Below is a small trained network, with its code and all its weights. Each question gives an input and a class and asks what happens when units are switched off, that is, made to give their printed mean instead of their output.

import numpy as np


def w(rows, s, z=0):
    codes = np.array(rows[::2]) - 128.0
    scale = np.full(codes.shape[1], s)
    scale[-1] = z or s
    return codes * scale


def f(y):
    return y / 2 * (1 + np.tanh(0.7978845608 * (y + 0.044715 * y**3)))


def log_softmax(a):
    a = a - a.max(-1, keepdims=True)
    return a - np.log(np.exp(a).sum(-1, keepdims=True))


def net(x, mask):
    res = np.array(x, float).reshape(1, 5) / 4 @ E
    y = f(res @ A[0][:, :-1].T + A[0][:, -1])
    res = res + np.where(mask, y, B[0][:, -1]) @ B[0][:, :-1]
    return log_softmax(res[-1] @ U[:, :-1].T + U[:, -1])


A, B = {}, {}
E = w([
[31,108,158,127],'x0',
[125,41,68,55],'x1',
[129,127,128,128],'x2',
[163,94,213,75],'x3',
[128,255,93,31],'x4',
],0.0062)
A[0] = w([
[179,155,151,160,33],'neuron 0',
[187,129,207,85,82],'neuron 1',
[103,171,188,177,128],'neuron 2',
[116,161,40,168,72],'neuron 3',
[175,118,168,103,204],'neuron 4',
[112,66,84,70,120],'neuron 5',
[124,88,98,87,20],'neuron 6',
[96,140,65,177,105],'neuron 7',
[90,188,132,34,21],'neuron 8',
[120,77,87,77,42],'neuron 9',
[129,170,178,168,40],'neuron 10',
[120,164,190,146,16],'neuron 11',
[228,120,113,144,60],'neuron 12',
[4,156,164,90,190],'neuron 13',
[142,136,160,75,102],'neuron 14',
[166,77,165,180,3],'neuron 15',
[120,95,137,81,199],'neuron 16',
[74,95,149,135,8],'neuron 17',
[186,118,111,120,200],'neuron 18',
[130,157,166,155,173],'neuron 19',
[209,138,102,145,10],'neuron 20',
[81,134,61,169,98],'neuron 21',
[55,121,152,117,140],'neuron 22',
[146,104,132,103,24],'neuron 23',
[120,78,129,180,27],'neuron 24',
[119,95,129,156,48],'neuron 25',
[121,178,113,86,74],'neuron 26',
[118,104,229,57,63],'neuron 27',
[181,119,120,38,104],'neuron 28',
[25,100,156,107,61],'neuron 29',
[137,74,119,158,75],'neuron 30',
[228,146,76,131,157],'neuron 31',
[154,156,159,186,74],'neuron 32',
],0.013,0.003)
B[0] = w([
[150,159,105,162,151],'neuron 0',
[75,112,24,83,195],'neuron 1',
[202,152,92,115,228],'neuron 2',
[78,121,42,76,194],'neuron 3',
[127,54,119,118,193],'neuron 4',
[223,202,90,126,214],'neuron 5',
[154,187,91,122,145],'neuron 6',
[96,96,57,66,182],'neuron 7',
[85,210,213,118,234],'neuron 8',
[180,196,89,123,174],'neuron 9',
[170,202,82,124,177],'neuron 10',
[144,204,62,130,159],'neuron 11',
[88,175,103,219,173],'neuron 12',
[133,134,119,240,255],'neuron 13',
[94,133,105,110,161],'neuron 14',
[44,212,150,101,198],'neuron 15',
[168,79,133,112,188],'neuron 16',
[99,185,118,161,151],'neuron 17',
[148,110,147,168,183],'neuron 18',
[177,118,135,126,191],'neuron 19',
[102,172,95,192,150],'neuron 20',
[91,114,50,77,183],'neuron 21',
[130,117,126,186,182],'neuron 22',
[120,168,87,122,116],'neuron 23',
[77,199,177,109,188],'neuron 24',
[107,173,149,130,146],'neuron 25',
[98,171,185,112,189],'neuron 26',
[67,114,4,77,212],'neuron 27',
[111,162,122,146,217],'neuron 28',
[108,151,99,218,199],'neuron 29',
[108,205,167,138,177],'neuron 30',
[118,131,130,228,229],'neuron 31',
[149,170,109,121,184],'neuron 32',
],0.024,0.0044)
U = w([
[129,130,109,217,93],'0',
[254,189,104,89,116],'1',
[91,191,193,82,116],'2',
[102,112,68,90,98],'3',
[153,141,122,139,248],'4',
[189,59,186,128,122],'5',
[172,100,198,56,91],'6',
],0.0097,0.017)

Each question gives the input, the list of numbers given to net, and the class t.
The units are the neurons (one row each of A and B). Each row of codes is followed by its name. A weight is (code - 128) times the scale printed after its matrix; where a second scale follows, it is the last column's (A, B and U).
mask holds one flag per neuron, in row order. A switched-off neuron (its flag False) gives its mean, the last column of its row in B, instead of its output. The means were averaged over made-up inputs and are rounded, as every weight is.
A unit's drop is (log p(t) with every unit on - log p(t) with that unit switched off) / (log p(t) with every unit on - log p(t) with every unit switched off).
The circuit of an input: a set's keep is (log p(t) with only the set's units on - log p(t) with every unit switched off) / (log p(t) with every unit on - log p(t) with every unit switched off). Starting from the 12 units with the biggest drops (on a tie, the unit counted first), units are removed one at a time, each time the one whose removal leaves the highest keep (on an exact tie, the one counted first), for as long as the keep stays at least 0.8.
units of the circuit, in order: the units of the circuit, biggest drop first
unit that matters most: the unit with the biggest drop
k most important neurons: the k neurons with the biggest drops, biggest first
drop when u is switched off: that unit's drop, to one decimal
input [6,6,-1,1,-1], class 0: 3 most important neurons -> (neuron 29; neuron 13; neuron 2)
input [-4,-2,-3,2,6], class 2: unit that matters most -> neuron 8
input [1,-7,-2,8,0], class 3: 4 most important neurons -> (neuron 27; neuron 1; neuron 5; neuron 4)
input [-1,0,-7,-7,-7], class 2: 2 most important neurons -> (neuron 24; neuron 30)
input [-6,-2,2,-6,7], class 2: units of the circuit, in order -> (neuron 26; neuron 8)
input [-7,0,-1,-7,6], class 0: 2 most important neurons -> (neuron 31; neuron 20)
input [4,1,-2,-6,-1], class 3: units of the circuit, in order -> (neuron 21; neuron 7)
input [7,-7,-3,5,-8], class 2: 2 most important neurons -> (neuron 15; neuron 24)
input [1,-6,-3,-8,4], class 3: 3 most important neurons -> (neuron 3; neuron 7; neuron 21)
input [4,6,2,4,-4], class 1: 2 most important neurons -> (neuron 5; neuron 9)
input [5,-6,4,-3,6], class 1: 2 most important neurons -> (neuron 2; neuron 31)
input [-2,3,-3,5,-2], class 3: units of the circuit, in order -> (neuron 27; neuron 1)
input [6,-8,7,8,3], class 1: 3 most important neurons -> (neuron 2; neuron 10; neuron 11)
input [-8,6,-1,-2,8], class 0: unit that matters most -> neuron 31
input [5,-8,-6,-4,-7], class 1: 2 most important neurons -> (neuron 2; neuron 10)
input [0,8,-8,-3,6], class 1: 2 most important neurons -> (neuron 5; neuron 9)
input [-2,6,-3,-7,8], class 2: 2 most important neurons -> (neuron 8; neuron 26)
input [-8,-6,-4,3,-4], class 0: 2 most important neurons -> (neuron 12; neuron 31)
input [-7,-3,-4,8,5], class 3: 3 most important neurons -> (neuron 1; neuron 13; neuron 27)
input [-7,-1,4,8,-7], class 3: units of the circuit, in order -> (neuron 1)
input [-8,0,-4,7,-4], class 0: 2 most important neurons -> (neuron 12; neuron 31)
input [6,-4,-4,0,3], class 0: drop when neuron 5 is switched off -> 0.1
input [-5,5,1,-2,8], class 2: drop when neuron 8 is switched off -> 0.4
input [0,1,0,3,7], class 2: drop when neuron 21 is switched off -> 0.0
input [-7,-4,4,5,2], class 0: drop when neuron 12 is switched off -> 0.1
